Here is a tiny trained network, its code and every weight. The questions are about switching its units off for an input and a class, where a switched-off unit gives its printed mean instead of its output.

import numpy as np


def w(rows, s, z=0):
    codes = np.array(rows[::2]) - 128.0
    scale = np.full(codes.shape[1], s)
    scale[-1] = z or s
    return codes * scale


def f(y):
    return np.maximum(y, 0)


def log_softmax(a):
    a = a - a.max(-1, keepdims=True)
    return a - np.log(np.exp(a).sum(-1, keepdims=True))


def net(x, mask):
    res = np.array(x, float).reshape(1, 5) / 4 @ E
    y = f(res @ A[0][:, :-1].T + A[0][:, -1])
    res = res + np.where(mask, y, B[0][:, -1]) @ B[0][:, :-1]
    return log_softmax(res[-1] @ U[:, :-1].T + U[:, -1])


A, B = {}, {}
E = w([
[88,3,144,75],'x0',
[134,125,129,132],'x1',
[130,54,6,201],'x2',
[246,137,91,4],'x3',
[133,124,132,131],'x4',
],0.0081)
A[0] = w([
[70,123,107,141,254],'neuron 0',
[112,107,162,202,82],'neuron 1',
[158,139,77,89,97],'neuron 2',
[116,71,56,196,92],'neuron 3',
[105,154,124,186,116],'neuron 4',
[116,150,136,161,174],'neuron 5',
[250,99,104,140,64],'neuron 6',
[150,64,253,95,141],'neuron 7',
[101,103,129,198,123],'neuron 8',
[75,146,92,143,185],'neuron 9',
[153,144,93,51,104],'neuron 10',
[134,98,9,157,105],'neuron 11',
[136,119,58,166,97],'neuron 12',
[68,111,11,164,72],'neuron 13',
[128,83,80,168,70],'neuron 14',
[153,154,126,152,209],'neuron 15',
[136,216,152,159,129],'neuron 16',
[167,136,138,94,74],'neuron 17',
[200,178,95,139,123],'neuron 18',
[152,155,81,98,86],'neuron 19',
[131,227,109,141,135],'neuron 20',
[85,169,141,164,79],'neuron 21',
[150,140,130,114,150],'neuron 22',
[180,153,220,94,111],'neuron 23',
[51,70,85,80,221],'neuron 24',
[159,96,53,128,128],'neuron 25',
[118,82,66,153,142],'neuron 26',
[97,122,129,230,75],'neuron 27',
[101,131,150,164,80],'neuron 28',
[197,71,122,83,127],'neuron 29',
[77,142,122,136,77],'neuron 30',
[192,87,106,217,97],'neuron 31',
[107,153,79,77,88],'neuron 32',
[84,111,166,177,129],'neuron 33',
[116,186,79,159,120],'neuron 34',
[235,128,131,143,90],'neuron 35',
[89,162,222,106,86],'neuron 36',
[54,146,161,152,77],'neuron 37',
[49,76,150,49,190],'neuron 38',
],0.013,0.0089)
B[0] = w([
[174,200,125,227,237],'neuron 0',
[137,95,184,148,170],'neuron 1',
[161,89,206,182,174],'neuron 2',
[115,160,156,77,214],'neuron 3',
[190,88,136,103,170],'neuron 4',
[160,124,68,163,176],'neuron 5',
[122,87,172,132,183],'neuron 6',
[112,172,87,73,207],'neuron 7',
[165,77,131,161,190],'neuron 8',
[190,167,153,171,189],'neuron 9',
[163,129,189,155,194],'neuron 10',
[69,207,184,33,218],'neuron 11',
[59,169,150,89,176],'neuron 12',
[104,151,152,80,205],'neuron 13',
[82,118,124,123,174],'neuron 14',
[168,137,27,159,194],'neuron 15',
[85,105,68,114,197],'neuron 16',
[109,121,179,151,158],'neuron 17',
[131,111,108,138,190],'neuron 18',
[118,56,161,165,161],'neuron 19',
[107,43,43,56,196],'neuron 20',
[127,96,139,108,158],'neuron 21',
[150,127,115,156,164],'neuron 22',
[88,173,131,84,207],'neuron 23',
[192,131,73,132,253],'neuron 24',
[73,186,142,134,199],'neuron 25',
[104,189,92,88,208],'neuron 26',
[126,62,181,128,189],'neuron 27',
[137,71,166,121,151],'neuron 28',
[135,115,159,207,208],'neuron 29',
[134,45,202,117,143],'neuron 30',
[67,142,134,58,177],'neuron 31',
[146,76,199,172,146],'neuron 32',
[168,97,131,138,190],'neuron 33',
[125,62,77,101,166],'neuron 34',
[165,51,154,102,174],'neuron 35',
[49,215,182,50,191],'neuron 36',
[145,96,180,127,172],'neuron 37',
[147,59,1,135,234],'neuron 38',
],0.0061,0.011)
U = w([
[27,206,187,59,61],'0',
[159,65,235,135,54],'1',
[137,162,81,129,253],'2',
[94,75,2,92,11],'3',
[158,196,104,144,246],'4',
],0.0093,0.0068)

Each question gives the input, the list of numbers given to net, and the class t.
The units are the neurons (one row each of A and B). Each row of codes is followed by its name. A weight is (code - 128) times the scale printed after its matrix; where a second scale follows, it is the last column's (A, B and U).
mask holds one flag per neuron, in row order. A switched-off neuron (its flag False) gives its mean, the last column of its row in B, instead of its output. The means were averaged over made-up inputs and are rounded, as every weight is.
A unit's drop is (log p(t) with every unit on - log p(t) with that unit switched off) / (log p(t) with every unit on - log p(t) with every unit switched off).
The circuit of an input: a set's keep is (log p(t) with only the set's units on - log p(t) with every unit switched off) / (log p(t) with every unit on - log p(t) with every unit switched off). Starting from the 12 units with the biggest drops (on a tie, the unit counted first), units are removed one at a time, each time the one whose removal leaves the highest keep (on an exact tie, the one counted first), for as long as the keep stays at least 0.8.
circuit, biggest first: the units of the circuit, biggest drop first
unit that matters most: the unit with the biggest drop
top k neurons: the k neurons with the biggest drops, biggest first
drop when u is switched off: that unit's drop, to one decimal
input [8,-5,7,-8,-8], class 1: circuit, biggest first	(neuron 27; neuron 1)
input [5,-5,-4,-6,8], class 4: unit that matters most	neuron 7
input [-6,1,3,-4,-4], class 3: circuit, biggest first	(neuron 20; neuron 34)
input [-8,-3,-6,4,1], class 3: top 2 neurons	(neuron 20; neuron 16)
input [6,-2,-4,8,2], class 1: top 3 neurons	(neuron 10; neuron 29; neuron 2)
input [-7,6,-1,-1,0], class 3: circuit, biggest first	(neuron 20; neuron 16; neuron 34)
input [-8,-7,4,-5,-4], class 3: top 2 neurons	(neuron 20; neuron 34)
input [-7,-2,1,6,7], class 3: circuit, biggest first	(neuron 20; neuron 0)
input [-8,4,-1,-5,-3], class 3: top 3 neurons	(neuron 20; neuron 16; neuron 34)
input [-2,6,6,6,-5], class 0: circuit, biggest first	(neuron 11; neuron 25; neuron 38)
input [4,0,-6,-6,-7], class 4: top 4 neurons	(neuron 38; neuron 11; neuron 0; neuron 7)
input [4,6,6,-7,-3], class 1: top 3 neurons	(neuron 27; neuron 8; neuron 1)
input [-5,2,5,-4,-5], class 0: top 2 neurons	(neuron 11; neuron 38)
input [4,-1,7,-5,-1], class 0: unit that matters most	neuron 11
input [-8,-2,3,-4,-1], class 3: top 3 neurons	(neuron 20; neuron 34; neuron 16)
input [2,5,6,4,2], class 0: drop when neuron 11 is switched off	0.2
input [-6,-1,2,1,-2], class 3: drop when neuron 20 is switched off	0.3
input [-3,1,8,-1,-3], class 0: drop when neuron 11 is switched off	0.1
